Below is a small trained network, with its code and all its weights. Each question gives an input and a target symbol and asks what happens when units are switched off, that is, made to give their printed mean instead of their output.

import numpy as np


def w(rows, s, z=0):
    codes = np.array(rows[::2]) - 128.0
    scale = np.full(codes.shape[1], s)
    scale[-1] = z or s
    return codes * scale


def norm(h):
    return h / np.sqrt((h * h).mean(-1, keepdims=True) + 1e-5)


def f(y):
    return y / 2 * (1 + np.tanh(0.7978845608 * (y + 0.044715 * y**3)))


def softmax(a):
    e = np.exp(a - a.max(-1, keepdims=True))
    return e / e.sum(-1, keepdims=True)


def log_softmax(a):
    a = a - a.max(-1, keepdims=True)
    return a - np.log(np.exp(a).sum(-1, keepdims=True))


def net(x, mask):
    ids = ['ΓΔΞΣΦαβεζηλμτψω'.index(c) for c in x.split()]
    T = len(ids)
    res = E[ids] + P[:T]
    u = 0
    for l in range(3):
        q, k, v = (norm(res) @ M[l].T for M in (Q, K, V))
        z = softmax(np.where(np.tri(T) > 0, q @ k.T / 4**0.5, -1e9)) @ v
        res = res + np.where(mask[u], z, O[l][:, -1]) @ O[l][:, :-1]
        u += 1
        y = f(norm(res) @ A[l][:, :-1].T + A[l][:, -1])
        res = res + np.where(mask[u : u + 4], y, B[l][:, -1]) @ B[l][:, :-1]
        u += 4
    return log_softmax(norm(res)[-1] @ U[:, :-1].T + U[:, -1])


Q, K, V, O, A, B = {}, {}, {}, {}, {}, {}
E = w([
[122,207,38,142,156,104],'Γ',
[32,116,149,176,114,128],'Δ',
[103,195,80,140,81,139],'Ξ',
[89,107,123,26,254,204],'Σ',
[222,134,134,142,137,84],'Φ',
[62,205,82,148,124,137],'α',
[158,122,152,102,77,165],'β',
[95,108,118,89,144,184],'ε',
[177,134,99,140,72,96],'ζ',
[146,63,142,133,116,88],'η',
[62,152,120,236,86,75],'λ',
[140,147,126,157,194,93],'μ',
[175,143,118,96,159,166],'τ',
[175,188,108,168,150,122],'ψ',
[74,83,110,149,161,108],'ω',
],0.0077)
P = w([
[131,107,123,169,128,222],'0',
[130,147,116,117,110,116],'1',
[131,105,173,81,120,81],'2',
[114,104,41,192,249,120],'3',
[122,149,115,125,106,115],'4',
[124,113,183,60,117,52],'5',
[153,67,35,185,204,160],'6',
[117,157,109,130,101,115],'7',
],0.011)
Q[0] = w([
[99,131,165,83,125,142],'L0H0',
[137,113,1,160,247,189],'L0H0',
[129,109,79,167,143,164],'L0H0',
[95,194,166,127,209,148],'L0H0',
],0.0083)
K[0] = w([
[92,126,106,124,138,188],'L0H0',
[95,139,134,36,166,2],'L0H0',
[113,135,102,90,112,76],'L0H0',
[92,200,130,113,195,132],'L0H0',
],0.0086)
V[0] = w([
[108,81,44,88,45,179],'L0H0',
[145,83,82,157,120,170],'L0H0',
[48,94,4,5,231,103],'L0H0',
[102,88,54,131,59,77],'L0H0',
],0.0023)
O[0] = w([
[157,67,145,155,64,114,253],'L0H0',
[188,59,109,161,49,154,234],'L0H0',
[44,205,119,183,106,106,215],'L0H0',
[68,137,3,106,101,88,41],'L0H0',
],0.0036,0.00057)
A[0] = w([
[47,146,39,93,84,84,64],'L0N0',
[104,103,128,93,223,178,79],'L0N1',
[46,114,89,253,154,136,4],'L0N2',
[95,225,143,83,113,187,119],'L0N3',
],0.0059,0.0044)
B[0] = w([
[197,11,66,67,96,83,210],'L0N0',
[157,101,105,241,57,2,187],'L0N1',
[181,49,199,100,247,160,251],'L0N2',
[51,134,29,75,110,190,198],'L0N3',
],0.0055,0.0017)
Q[1] = w([
[221,104,79,170,162,225],'L1H0',
[129,170,136,31,120,186],'L1H0',
[174,129,59,241,195,255],'L1H0',
[146,18,62,118,175,162],'L1H0',
],0.008)
K[1] = w([
[162,208,182,22,131,21],'L1H0',
[126,186,107,65,166,232],'L1H0',
[99,212,235,20,94,1],'L1H0',
[90,65,118,55,162,57],'L1H0',
],0.0083)
V[1] = w([
[106,181,170,238,4,112],'L1H0',
[166,141,186,207,171,163],'L1H0',
[128,47,58,80,185,170],'L1H0',
[46,142,67,189,117,81],'L1H0',
],0.0041)
O[1] = w([
[79,156,111,205,109,83,71],'L1H0',
[136,61,56,138,67,44,185],'L1H0',
[192,54,93,70,203,78,251],'L1H0',
[151,154,253,179,122,179,51],'L1H0',
],0.0043,0.0019)
A[1] = w([
[90,118,112,242,118,135,17],'L1N0',
[81,209,96,105,154,102,192],'L1N1',
[110,92,141,97,122,64,67],'L1N2',
[208,255,69,78,46,150,3],'L1N3',
],0.0097,0.0044)
B[1] = w([
[92,197,136,163,95,117,197],'L1N0',
[116,188,164,157,108,175,253],'L1N1',
[106,164,113,128,153,160,248],'L1N2',
[255,148,214,131,117,128,252],'L1N3',
],0.011,0.0025)
Q[2] = w([
[34,167,131,73,147,167],'L2H0',
[98,84,180,11,117,26],'L2H0',
[107,209,251,18,99,67],'L2H0',
[80,156,167,149,117,16],'L2H0',
],0.011)
K[2] = w([
[68,136,97,145,146,209],'L2H0',
[169,14,59,209,135,192],'L2H0',
[199,127,116,233,125,254],'L2H0',
[108,113,138,235,116,98],'L2H0',
],0.014)
V[2] = w([
[32,101,143,138,176,135],'L2H0',
[118,223,77,144,101,151],'L2H0',
[92,98,162,110,8,108],'L2H0',
[102,97,126,38,82,207],'L2H0',
],0.011)
O[2] = w([
[198,143,202,117,103,94,80],'L2H0',
[83,203,130,151,250,110,128],'L2H0',
[59,173,152,187,52,91,105],'L2H0',
[22,110,210,79,104,157,251],'L2H0',
],0.011,0.0031)
A[2] = w([
[113,210,98,113,80,231,84],'L2N0',
[76,142,170,38,168,84,27],'L2N1',
[128,112,153,32,88,50,60],'L2N2',
[99,127,249,100,84,155,2],'L2N3',
],0.012,0.0079)
B[2] = w([
[123,125,120,70,73,96,254],'L2N0',
[179,146,147,103,21,34,223],'L2N1',
[81,158,77,217,150,169,243],'L2N2',
[202,150,112,145,166,249,249],'L2N3',
],0.016,0.0025)
U = w([
[174,116,185,37,180,133,223],'Γ',
[117,185,111,213,100,105,207],'Δ',
[79,141,238,123,177,93,242],'Ξ',
[150,140,151,147,164,231,102],'Σ',
[78,39,87,85,169,137,165],'Φ',
[204,92,226,114,79,66,175],'α',
[54,130,196,138,60,169,120],'β',
[178,200,229,183,62,155,28],'ε',
[13,167,86,131,156,141,86],'ζ',
[60,130,50,194,69,150,14],'η',
[207,130,106,138,161,87,169],'λ',
[149,167,26,123,171,143,75],'μ',
[106,86,115,118,29,48,168],'τ',
[108,149,116,119,251,154,101],'ψ',
[162,103,21,163,68,132,2],'ω',
],0.014,0.0046)

Each question gives the input, a string of symbols that net reads in full, and the target symbol t.
The units are the heads (4 rows each of Q, K, V and O) and the neurons (one row each of A and B). Each row of codes is followed by its name. A weight is (code - 128) times the scale printed after its matrix; where a second scale follows, it is the last column's (O, A, B and U).
mask holds one flag per unit, layer by layer, with each layer's heads first. A switched-off unit (its flag False) gives its mean, the last column of its rows in O or B, instead of its output. The means were averaged over made-up inputs and are rounded, as every weight is.
A unit's drop is (log p(t) with every unit on - log p(t) with that unit switched off) / (log p(t) with every unit on - log p(t) with every unit switched off).
The circuit of an input: a set's keep is (log p(t) with only the set's units on - log p(t) with every unit switched off) / (log p(t) with every unit on - log p(t) with every unit switched off). Starting from the 12 units with the biggest drops (on a tie, the unit counted first), units are removed one at a time, each time the one whose removal leaves the highest keep (on an exact tie, the one counted first), for as long as the keep stays at least 0.8.
units of the circuit, in order: the units of the circuit, biggest drop first
unit that matters most: the unit with the biggest drop
top k neurons: the k neurons with the biggest drops, biggest first
top k neurons in layer l: the k neurons of layer l with the biggest drops, biggest first
input ε λ ε α, target Σ: units of the circuit, in order => (L2N3; L2H0; L1N2)
input Δ λ β ε η, target η: units of the circuit, in order => (L2N2)
input τ β Δ τ α, target ζ: top 3 neurons in layer 0 => (L0N0; L0N3; L0N2)
input ε Γ τ λ τ ε η, target Σ: units of the circuit, in order => (L2H0; L2N3; L1N2)
input Σ Γ α Ξ τ Σ ε, target Γ: units of the circuit, in order => (L2H0; L1N2)
input ε ε λ ψ Γ ζ, target ε: units of the circuit, in order => (L2H0; L2N1; L2N3; L2N2)
input Γ α Δ, target Γ: units of the circuit, in order => (L2H0; L0N2; L1N3; L2N1)
input ζ τ τ τ ψ ω Φ, target α: units of the circuit, in order => (L2H0; L1N2)
input Δ τ Γ μ Φ Ξ, target Δ: units of the circuit, in order => (L2N2; L2H0)
input τ ε λ, target τ: top 3 neurons => (L1N3; L0N2; L2N1)
input τ α ψ, target τ: top 2 neurons => (L1N3; L2N1)
input α τ ε, target α: units of the circuit, in order => (L2N1; L2H0; L1N3)
input Σ Σ ω λ, target α: top 2 neurons => (L0N2; L0N3)
input ψ ω ω, target ψ: units of the circuit, in order => (L2H0)
input ψ η τ τ Σ, target Ξ: top 3 neurons in layer 1 => (L1N1; L1N3; L1N0)
input ω ω λ Γ, target Δ: units of the circuit, in order => (L2H0; L1N3)
input ω τ ε ψ τ Δ, target ω: top 2 neurons => (L0N2; L2N2)
input ω ε Γ Δ λ τ Ξ, target Φ: top 2 neurons in layer 1 => (L1N2; L1N3)
input τ Σ Ξ, target τ: top 2 neurons in layer 1 => (L1N3; L1N1)
input α τ Σ, target α: top 4 neurons => (L2N1; L0N2; L0N3; L1N3)
input Δ τ τ τ τ, target Γ: unit that matters most => L2N0
input τ τ τ Ξ ω ε, target τ: top 4 neurons => (L2N1; L0N2; L1N3; L0N0)
